B, the same points and some others measured another way; then each row and its match in B:
B:
0: [-405   -8  329  102  540 -168  404   93   11 -520 -278 -184 -283 -271
  110 -293  198 -502   95  729 -138  143  -84  310 -212  113   21  -82
 -241 -159  139 -181  -87  128 -108 -134  226 -211  256]
1: [ 197 -109  -81 -147 -125   35 -226 -122 -125  245    1   65  389 -124
   41  285 -114  178 -140  -37 -179   42 -135  -21  358  -70    4   53
  216  130   97 -117   33  -96  -88  173    9   14  126]
2: [ 485  -84   72 -271   86   79  221 -177   46 -177  -90  127  238 -112
  -89  270  148  -33 -111 -123 -131  135 -205  229  497  -24   69  332
  284  243  140  -73   38   29 -249 -146   12  197  358]
3: [ 225 -387  355  -54  303 -122  126  178  138 -472 -317 -157 -189 -518
 -153 -286   27  -66  166  147  282 -118  237  -24 -158   38  -78   30
   47 -286 -331  274 -169  304  -13 -254  183  -17 -105]
4: [-593   91   20 -325  168 -361 -196 -127  487  -20  -42 -156 -270  347
  390 -784  -76 -195 -646  512 -370 -582  385 -192 -344   91  124 -124
 -269 -396  -33   98  144  -29   29 -425  258  437   19]
5: [ 101  -55  -55  -56   22  -92 -144  -68  -59  146 -213 -159   77 -226
   61  231 -120 -157  -61  153 -397   77  -73  -32  267   37 -145  -52
   77   76  117 -293   73  -55 -245  306   73 -159  248]
6: [ 435 -187   98 -241   10  -20   44 -156  180  -48 -276  105  188 -203
 -157  200   12  -46  -46 -218  -31  -84   64 -197  316  166  -76  258
  263   44   62  -29   51   95 -143 -183  -26  328  124]
7: [ 369 -223   78 -244   56  134  -27  -30 -148  -41   63   10  324 -189
   12  115   -4  358 -111   56 -125  252 -268  365  435  -76  -13 -132
  275   72    3   90   36  -61  -43  150  157  -18  175]
8: [ 186 -109  -70   29 -194   -3  -18   10  -41   21  217 -146  185  -90
 -161  185  165  -21 -169 -394 -148  193 -392  -32  321 -303    0  383
  113  247   11  -37  -27  -24   81   15   20   -8  286]
9: [ 222 -324  -50  -84 -127  133 -217   50  -38   90   88   41  482 -151
 -144    7 -151  391  -66 -229  145   13 -177  -64  287    7  -57 -103
  333 -119 -123  169   10   12  180    1   51  225 -207]
10: [ 313 -223  -32  -53   34   24  214  -24   63 -100 -257 -169  208 -315
 -199  140  -26  -67   58  -85 -220  198 -209   58  360   38 -252  -49
  215   16  129 -107  133   74 -207  102   86  -34   86]
11: [  82 -130 -134   38  -27   -4 -193   49  -58   59  -18  -34  406 -246
  -96   81 -157  -12  -10    9    7 -115  -43  -34  209 -124   75   80
  218  -31  -74  -73 -109   38 -121  110   38  -68 -124]
12: [-316 -118  126  111  256  -40  124   98 -239 -351   38  -56 -173 -128
  276 -174   14 -120   12  465  225   -2 -150  313 -200 -235  186  112
 -118    7 -171   12 -191  132  -56 -238   83 -198  122]
13: [ 537 -210  -63 -253 -114   43  -36  -82  130   24  -10   21  459 -210
 -243  133   -3  194 -162 -333  -89  -33  -59    0  459 -146    6  207
  358   73  -14  119   23   29 -123  -22   65  164   17]
14: [ 158 -251  257  114  373 -231   36  203   16 -426 -465 -234 -239 -707
 -112  -93  -73 -409  314  359  196 -221  374  -52 -209  -66   -5  155
  -16 -197 -339    5 -312  337 -313  -20  142 -378  -61]
15: [ -21 -186  132  125  -77  -36  118   48  -90  -42   43 -148  118 -245
 -160  134  212  -28    7 -183  -88  328 -374  -99   97 -148 -140  189
  -37  124  140  -47  -18   12  228   16   47 -103  219]
16: [ 419 -265 -139   84  -43   43 -166  183  -70  -90  -17 -357   90 -354
 -219  133 -124  -53   75 -272 -107  145 -255   84  413 -112 -165    2
  307   26 -295  -54  -41   87 -148  313  101 -159   82]
17: [-222  -69  106   84  339  -81    7  139  -73 -372  -44  -89  -99 -178
  130 -234  -21 -286   26  447  145 -130   -8  235 -107  -40  213   71
  -12 -137 -212  -48 -216  144 -109 -154  127  -76   51]
18: [-782  121 -238   92 -166 -138 -122 -182  -68  130  186  -36 -372  556
  584 -126  -95 -302 -432  145  -64 -254 -251 -237 -253 -146  111  344
 -279  167   38 -270  107  -47   63 -479 -155  315  305]
19: [ 140 -168  -52   -6 -124   63 -178  -84 -103  181 -123  108  297 -122
  -29  339 -136   26   25 -177   33   19 -166 -240  284  150  -89  124
  240   83   69 -193   27    0   -8   19 -115  200   52]
20: [-609  -58  199  153  170 -114  -25   62  -16  -82  -35  -42  -61   -9
  138 -235   67 -202  -52  351    5   42 -161 -165 -256  225  -20  -95
 -199 -208  125 -137  -30    1  325 -182   70  143   59]
21: [-697  124  605 -376  418 -302 -179 -151  267  -32   -1  338  105  125
  318 -591  271   53 -460  842 -146 -281  378 -139 -448  363  358 -138
 -345 -414  299  145  -98 -140  489 -427  286  442  100]
22: [-364  -51  129  -81   18 -302 -269  -73  256  149 -209 -118 -186  -14
  134 -234  -55 -237 -252  167 -236 -294  250 -532 -246  218 -105   19
 -195 -231   46  -97   56    6  158 -159   80  257   69]
23: [-339 -247  315  308  373 -164  240  230 -228 -470 -303 -215 -368 -540
  111 -153   24 -342  341  551  310   51   26   78 -453 -137  -31   57
 -261 -132 -185  -32 -271  289  -52 -150  103 -478   18]
24: [ 298 -277  133 -160   19   26  233 -136   62    0 -369  114  383 -368
 -189  226   -6  120   89  -37  -36  113  -30 -134  228  120 -213   23
  192   -5  276  -21  107   84  -96  -80    6   93  -32]
25: [ 374 -399   93 -185  -43  198  191  -23    9  -68  -47  122  585 -257
 -260   48   11  487    9 -218  139  228 -270   94  359   30 -152 -125
  348  -69  110  247  106   47  151 -116   73  218 -172]
26: [   2  -81  219 -188  103   22  201 -191  -47  -82  -60  309  315  -81
   67  131  161   92 -103  167   73   56 -106   63  103  -12  150  262
   56  121  277   -3  -36    4   29 -323   -5  179  171]
27: [-377  -22  130  189  358  -89  -93  211 -115 -321   10 -220 -203 -131
  143 -256    3 -366   30  493  -23   34 -162  227  -87  102  115 -116
  -74 -179 -180 -169 -177   62   28   40  175 -104  161]
28: [ 134 -279   30   15    4  110  131   20  -94  -55 -105  -32  319 -248
 -135  126  -32  145   83  -51   13  253 -308   52  255   52 -187 -107
  202  -17  109  -24   77   36   43   31   42   27  -17]
29: [-739  146  394 -151  324 -346 -213  -29  237   27    9   32   53   24
  211 -546  202 -159 -388  732 -335 -197  251 -169 -397  221  223 -177
 -370 -384  263  -11  -86 -137  384 -139  310  157   92]
30: [-844   82  250  -99  130 -330 -319  -85  188  252  -47   -7   -1  126
  310 -460   25  -76 -399  618 -354 -215  204 -398 -428  278   24 -286
 -384 -372  287  -86   61 -170  421 -111  209  223   30]
31: [ 487 -150  -66 -211  -87   58   80  -86   64  -57   67  -65  290 -118
 -161  168   95  103 -196 -312 -204  138 -260  165  506 -209   -9  249
  279  205   26   40   65   -1 -143   -6   71   95  248]
32: [-191 -151  146 -150  192  -69 -328   64   86 -167   53  -29 -205  103
  248 -407 -119   31 -240  247  151 -294  101  -18 -112  194  138  -91
   49 -287 -364  150  -75   64  169 -295  125  403   14]
33: [ 191 -115   23   15   20  -77  170  -55  -31  -33 -255 -167   85 -352
 -113  283   57 -229   56    5 -295  206 -166  -18  247  -88 -183  162
   49  167  199 -241   44   41 -238  158   44 -231  274]
34: [ 418 -153  175 -330  -63   24  163 -266  111   18 -119  315  422 -137
 -128  287  172  163 -146 -232   13    8  -21 -129  321  -20   58  434
  217  194  261   65   29   23  -34 -317  -55  327  184]
35: [-435   33  107   28  284 -255   48   49   21 -240  -78 -244 -311  -92
  272 -337   41 -367 -170  574 -207 -117   53  142 -254 -150  110   33
 -262  -96  -48 -103  -85   66 -127 -108  205 -208  220]
36: [ 296 -312   75   76 -116  191   41   76 -193 -185  188   30  110 -105
 -142  248  119  141   69 -482  322  282 -510   36  317  -84  -26  339
  257  205 -173   74  -84   96  235 -206  -96  220  197]
37: [ 180  -93 -142 -147 -102   36 -192 -109    0   67   48   17   97   92
  100  136 -115   -1 -222 -181  -55 -113 -151  -35  324  -17   48  217
  237  118 -102  -88   44   -2 -114 -109  -48  292  180]
38: [  -7 -324  202  265  442  -61   96  358 -199 -713 -213 -426 -717 -417
  128 -258  -91 -410  319  348  369    4  -79  323 -200  -46  -43    8
  -25 -158 -652   28 -261  369 -190 -137  133 -283  137]
39: [-810  -75 -263  195  -10  -65 -282   20 -332   12  101 -148 -509  348
  765 -264 -420 -125 -207  505  216 -314 -146   20 -398 -166   78  -56
 -219  -39 -343 -162   -3   61  -71 -300  -82   17   38]
40: [ 224 -135   33 -189 -116 -102   55 -165  138  206 -199   -5  448 -293
 -190  188   53   86 -134 -100 -335   74   -5 -209  257  -76 -155  101
   94   63  334  -54  111  -49  -68   91   84  -25   66]
41: [ 196 -118 -189   -4 -240   99 -263  -85 -105  265   60  134  515  -60
 -103  381 -134   88  -69 -336   17  -21 -226 -219  409  -10   24  246
  330  156   51 -168  -13  -45   -1   59 -130  208   12]
42: [-507  -53 -232 -248 -123  -92  -10 -280  195  140  -26  110    3  466
  473 -364 -259   91 -512  214  -22 -474   78 -209 -186  -39   39   35
  -71 -110   86   41  255   -1  -55 -612  -46  527 -109]
43: [ 142 -144  -99   19  -38  -56  -16  -12   35   49 -202 -218  106 -237
 -104  159  -87 -171   -6  -80 -277   91 -152 -107  272   28 -219    9
  130   29   73 -210   96   24 -172  179   46  -55  128]
44: [ 233 -275  214 -103  127   56  123   -5  -97 -136 -171   63  242 -351
  -77  120   32  169   93  100   65  187 -126  113  188   41  -80  -34
  160  -12   63   53  -22   73   -4  -22   87  -17   52]
45: [-440  -85  -10  -60  284  -96 -119  -23 -170 -262 -126  -72 -571  159
  673 -316 -308 -183 -162  674  177 -365  110  225 -301  -22  148  -46
 -130 -104 -368  -61  -53  140 -276 -366   36   61  134]
46: [-364  -70    4 -161   95 -430 -317   19  463   69 -254 -330 -154 -113
  104 -628 -191 -222 -367  366 -336 -580  560 -434 -360   27  -65 -170
 -206 -479 -145   97   48   68  -42 -103  277   90 -209]
47: [ 140 -224 -100   65 -160   56 -175   17  -76  183  -52   22  501 -263
 -200  231 -136  114   50 -230   43   33 -166 -233  269    6  -93   50
  262   -4   44  -78  -19   12   60  119  -37   54 -144]
48: [-701   63 -286  -23  -12 -195 -228  -77  111   -4  114 -172 -411  486
  572 -496 -268 -272 -491  334  -60 -536   51 -117 -310 -138  156  103
 -198 -119 -235  -82   80   36  -96 -459   13  314   54]
49: [-712  -71 -170  -11  -48 -317    6 -113  153   75 -198 -307 -458  183
  497 -458 -247 -227 -366  422 -234 -385  161 -288 -485 -191 -173  -65
 -386 -161   -2  -65  205   75 -127 -346   73   -4  -11]
50: [ 417 -312  -10  -19   72   45    6  110   33 -188 -184  -85  307 -429
 -270   48 -122   38  143 -119  136  -39  -10   27  278  -23  -64   35
  341 -102 -188   77  -82  178 -168   27   73   -5 -164]
51: [-219 -281  349  214  363 -269  373  206 -120 -534 -356 -437 -642 -577
  112 -236  120 -386  239  504   67  138   40  129 -455 -274 -181   70
 -375  -72 -194   22 -166  301 -138 -123  200 -601  209]
52: [ 277 -303  210  -75  -18  -24   91   -1  -12  -73 -130  -29  158 -376
 -166  130  105  134   36 -153   48  154  -88 -111  119  -88 -135  160
   84   43   23  109  -33   90   87  -70   56  -30   88]
53: [-626   -1 -522  -86 -170 -148 -488  -32  154  169  262 -213 -152  553
  549 -630 -488   -2 -618  210  -43 -716  112 -129 -209 -245  180  -72
  -33 -247 -410   76  111   -4  -96 -352   55  367 -238]
54: [  88 -167  -91  -54   55    5  -47   88   13  -39   32 -174  372 -228
 -104 -136  -85  115 -110  120 -190   51 -144  198  251 -134  -16 -189
  186 -121  -23   43   12   -7  -76  178  205 -112  -85]
55: [ 353 -177    4 -171   88   65   87    7    5 -181   23  -93  236 -195
  -92    8   36  106 -107  -14 -126  130 -209  320  391 -130   15   22
  251   44  -45   67    9   28 -150   40  158   -2  143]
56: [ 398 -160  -34 -117   66   82  123  -43  -14 -123 -127  -54  252 -226
 -130  211   -5  -33   -2  -74 -160  166 -235  207  468   -4  -71   71
  294  111   59 -105   58   40 -247   85   61   20  186]
57: [ 102 -179 -126   36 -138   96  -93  -45  -86  142  -54   83  436 -132
 -104  274 -129   58   22 -195   51   32 -234 -163  302   58  -66  107
  267   58   94 -149   26    7   -4   13  -87  165  -49]
58: [ 325 -222 -139   -9  -97  227 -126   58 -153  -71  224   50  373  -27
 -109  181  -64  191  -43 -348  201  108 -428  172  481  -73   92  167
  420  118 -200   30  -56   29   40  -50  -42  247   42]
59: [ 382 -218  -66 -157  -97   70   73  -47   91  -85   29  -30  285 -112
 -170   73   19  120 -137 -325  -13   29 -202   40  380 -138  -30  213
  292   87  -40  101   50   61  -66 -135   31  202   68]
60: [-744    7  200  253  392  -73 -210  284  -85 -252  146 -158  -60    1
  148 -480   30 -270  -31  614   12   53 -235  143 -233  311  155 -361
 -142 -397  -94 -131 -169  -27  392   14  227   78    6]
61: [-668  -93  356  326  413 -258   47  218 -164 -344 -229 -213 -425 -365
  203 -277   62 -462  202  714  125   10   43  -36 -545   63   17  -52
 -385 -234  -87 -157 -255  165  122  -94  138 -341   95]
62: [ 246 -359  -67  120  -85  204  -75  165 -208 -105  110 -142  197 -190
 -143  126 -101  206  109 -307  194  266 -477  113  344  -18 -152  -60
  322   14 -231   43   -5   72  139   75    6   69   -7]
63: [  10 -101   47  -28 -123  -19   59 -169    6  101 -108  105  150  -37
  -20  288   82 -102  -77 -202  -57   78 -211 -291  163   69  -84  329
   56  179  247 -191   65   -3   62 -190 -119  236  237]
64: [ 289 -247  -51  -75 -159  113 -190   -1  -85   93  125   77  430 -140
 -130  172  -65  277  -81 -306  125   30 -208  -53  339 -100   30  154
  311   68  -94   91  -46    8   99  -19  -15  168  -31]
65: [-501  127  -53 -294  -34 -393 -253 -282  450  298 -200    9    5  228
  287 -379 -119 -236 -564  331 -418 -617  486 -545 -272   90   67   98
 -232 -231  224  -94  150  -62  -55 -332   91  384  -12]
66: [ 170 -246  -62 -101  -96    2   84  -51   80   69 -151 -167  241 -193
 -119   41  -64  128  -97 -121 -254  148 -189  -59  270  -17 -281 -131
  152  -27  143   -5  197    2  -43   78   97   31   18]
67: [ 458 -240  -72 -250  -63  126  -13  -24  136 -111  131   19  394  -45
 -180  -48   -3  273 -210 -335   34  -23 -187  142  458  -97   53  126
  396    1 -142  220   45   41  -14 -164   87  340  -19]
68: [  87 -185   57  -54  -28   96   96  -33  -27    4   15   52  421 -135
 -154  104   84  154  -51 -105  -63  242 -341   28  294   50  -85   -7
  183   24  207  -20   70  -35  156  -17   48  148   61]
69: [ 315 -118 -232  -20  -86  -46 -188    3   91  118 -152 -147  398 -296
 -225  186 -185 -149  -28 -168 -217 -130    8 -143  393  -67  -54  108
  307    2  -28 -169  -11   42 -293  239   41  -44  -62]

[ -28   49  183 -260   79  291 -106   49  -24  150  292 -253   72  -79
 -481   19  -29  125 -186  -91  -59  540  180  245    3  301  131 -319
   75   57  221  141 -338 -122  133]
11
[ -56 -265 -194   54  -62 -124  180  104  267  -55  -95   86 -167  174
  324 -161 -139 -245 -131  114  -61  -87   81  195  -30   83 -175  369
  -95  -94  184   31   36  243  -16]
5
[  47   61  361 -100  -43  171 -201  -82  104   53  174 -184 -192 -741
 -298  427 -212   -1 -119 -416  -76  237  484   91 -131  113  209 -452
  326  -63   -4   35  -21  168  145]
21
[ -84  108  212 -229  -26  290   -7   23  -13  144  191 -225    9   61
 -457   27 -129    1 -308  -92  -42  440   47  209    4  206   26 -271
   69   36  166   30 -372 -166   66]
47
[ -94 -243  -33  104   99 -330  349  106  119  -31    6  132 -234  445
  480 -158  223  -76    0   19  -11 -453 -247  -36   48  -25 -150  306
 -377  -15   74 -114  237   30  -24]
22
[ 139 -276 -195  -67  300 -212    1  220   91  -31   35    0 -113  315
  304  -70  369  113  106    9  -68 -369 -176   91  171 -179  106  264
 -351  161  110  -80  209   91  -33]
17
[ -63   35  186 -249  -24  426 -142   25   -4   64  373 -226  196 -217
 -449 -133 -122   69 -272   65  -98  684  138  212  -90  327  -25 -174
  268   37  265  258 -355 -264  153]
27
[  27    8   -7   38  -14  116 -314  117  129  213    0 -169  111 -316
 -309  358 -264  216  127 -147  -97  274  339   63   28  239  242 -224
  406  168  147  264   12  236  100]
54
[ -61  -64  214   10  132 -149   49  120   69   80  169  -75  -75   27
   66   80  187  175   86 -136  -19 -246 -135  -76  -40   81   45 -101
  -84   74   60   26  161 -172  131]
23
[ -58    9   94  -89  -67  194   99   36  108   85  -85 -109 -170   19
 -161  108 -168 -136 -291 -142  -60   84  126  152    2   83   21 -142
   15 -112  126  -42 -219   94  -14]
30
[ -88  -72  192   36   63   12  -62   18   55   84  320  -62   79 -363
  -62   91   45  235   92  -92  -35  224  183  -47 -144  338   57 -189
  229   60  186  319  130  -53  226]
35
[  37 -278 -295  228  145 -258  128  113  125    0 -149  195 -100  169
  558   72  255  113  171   11  -63 -464 -118 -173  131 -138   40  323
 -106  130  120   77  472  335  -90]
31
[ -13 -121   96  -50  -39  268   -8  -43  -44  -46  271  -39   31 -132
  -34 -168  -99  -65 -143   77 -201  440  222   63   99  199  -68  105
  137  -31  125   97 -105   56  -17]
55
[ -27   92  175 -190   24  330 -204   30   21  124  286 -224  177 -324
 -391   95  -39  191 -144  -50  -77  454   62   75  -59  181   87 -278
  312  139  202  224 -163 -185  140]
58
[-123 -123  -49  -79   66 -217  352  -54  160  -43  202  104 -161  184
  402 -158  265 -121 -211   75   50 -119 -361   34  -54 -117 -239  225
 -257  105  153  -93  190  -16    5]
18
[  80 -228  136  -85  187 -114  240   23  -39 -176  155   62 -357  228
  352 -144  343 -142 -168 -140  -84 -371 -136   29  110 -234  -40  191
 -447  -72  -44 -300  128  -36  -80]
26
[  17 -235    5  204  275 -242   18  273  -45  115  -18   25  -24  352
  167   75  312  369  338 -135  -43 -448  -22 -147  105  190  220    9
 -188   83  105  186  273   -6   87]
46
[ 117 -320  -46  114  219 -102   68  147 -108 -195   67  175 -137  216
  391 -119  396  114  -18  -78  -47 -476 -146 -112  -13 -160   21  288
 -185   21   63   90  323 -119  -22]
2
[-133 -143  101   66  -38 -113  111   51   72    7  223   25  -16  112
  101 -140  -70  -16  -22   56  -37  100   -7   33  -72  253 -163  152
   26   42  132  130   66  -89  109]
43
[ -13  -74  431   16  -32   54   -5   34 -166 -104  282  -37 -173   67
 -146  -35  -92  -47 -160 -227  -75   -1   88    5  -78  119  -53  -38
   25  -55  -86  -42  -46 -327   78]
24
[  -2  -65  123 -263  192  178  -24  210   57   83  219 -251   73  222
 -163 -219  209  122  -77   94 -128   80 -185  163  117  110   37  -18
 -209   38  192  -23 -241 -312   77]
60
[-137   43  248   25 -219  219   23 -119  -83   17  255  -15   -5 -104
 -260   17 -341 -101 -284  -81  -66  514  188   38  -88  274 -134  -87
  327   22   69  142 -146  -69   43]
49
[ -30 -189  -32  -41   51  -69  118   33  131  -58  182   35  -78   19
  248 -151   90  -70  -88   77  -64   16  -43   83  -12   29 -122  224
  -88   32  148   24  105   42   33]
37
[ -15   84  558  -81  -75  402 -154  -15 -215   12  356 -216    4 -198
 -447   27 -186   53 -161 -197 -203  357  192  -53   55  218   49 -277
  249  -50  -72   -8 -243 -348   66]
25
[  12 -254    3   37    5   32  100   84  228  -60  -11  -15 -156 -128
  375 -148  -33 -164   33   89 -244 -148  175   26  148   52  -65  279
  -94 -198   80  -82   81  246  -45]
7
[  42 -176   11   -1  220 -175   76  244  155   91  -74  -96 -142  297
  273   -2  256  100  194  -27 -142 -519 -185  -40  249  -89  111  128
 -344   25   35 -193  152   48  -34]
9
[ -26   80  429  -85  -63  365  -43 -157 -239  -60  366  -46  -75 -363
 -375  135  -57   30 -383 -319  -20  417  212  -16 -189  142   35 -364
  305  -30   37  161 -129 -250   99]
34
[-128   70  136    9 -217  343  -53  -84  -65   47  160  -17   88 -212
 -397  110 -344  -14 -380 -109   16  586  232   84 -236  308  -68 -198
  492   29  206  364 -195  -94   98]
33
[-137   66  419   -5 -189  445  -52  -46 -190   25  322 -119  108 -132
 -443  -82 -306    6 -273  -63 -136  575  220  -11  -81  409  -87 -195
  377  -84   88  230 -300 -331   93]
66
[-121   12 -109   30 -130  212 -114   45  166  190   42  -88  230 -189
 -198   89 -286  105  -58  110  -75  480  153   63  -40  320  -14  -45
  437  140  290  364  -73  135   81]
16
[   1 -255   91  158   99 -147   69  187  -96  -95  120   95  -69  399
  239 -184  147   82   71   -4  -83 -337 -143 -101   40   60  -71  296
 -145   35   11   51  191 -228   20]
10
[  46  -97  188   68   44   86 -104   89 -173  -92  156   45  -42   20
 -126   76   55  144 -156 -225   13  -79    6  -51 -178   34   48  -46
  172   73   40  212   87 -299   90]
6
[  76 -246 -284   13  175 -253   74  136  130  -31  -12  102 -108  311
  384  -34  244   31   31   52  -24 -294 -217   54  117 -201   -3  347
 -227  216  123  -40  278  184  -68]
48
[ 137 -256 -217  161   76 -274  -78  163   52 -101  -96  157 -153  247
  315  112   40   11   48  -93  -21 -404  -85   -1   35 -236   24  368
  -17  222   -9    7  363  161  -72]
0
[   4  136   65   20 -140  198 -253   28   55  147  -65 -107   29 -292
 -387  446 -332   98 -165 -255   -7  207  160   16 -102   30  149 -279
  505  187   74  189  -16   76   40]
68
[  39  -31  224   73   24  252 -277   42 -190   35  250  -61  124 -308
 -351  201  -71  294   -9 -228  -66  323  303  -66 -110  277  192 -261
  430  102  102  393   25 -134  148]
4
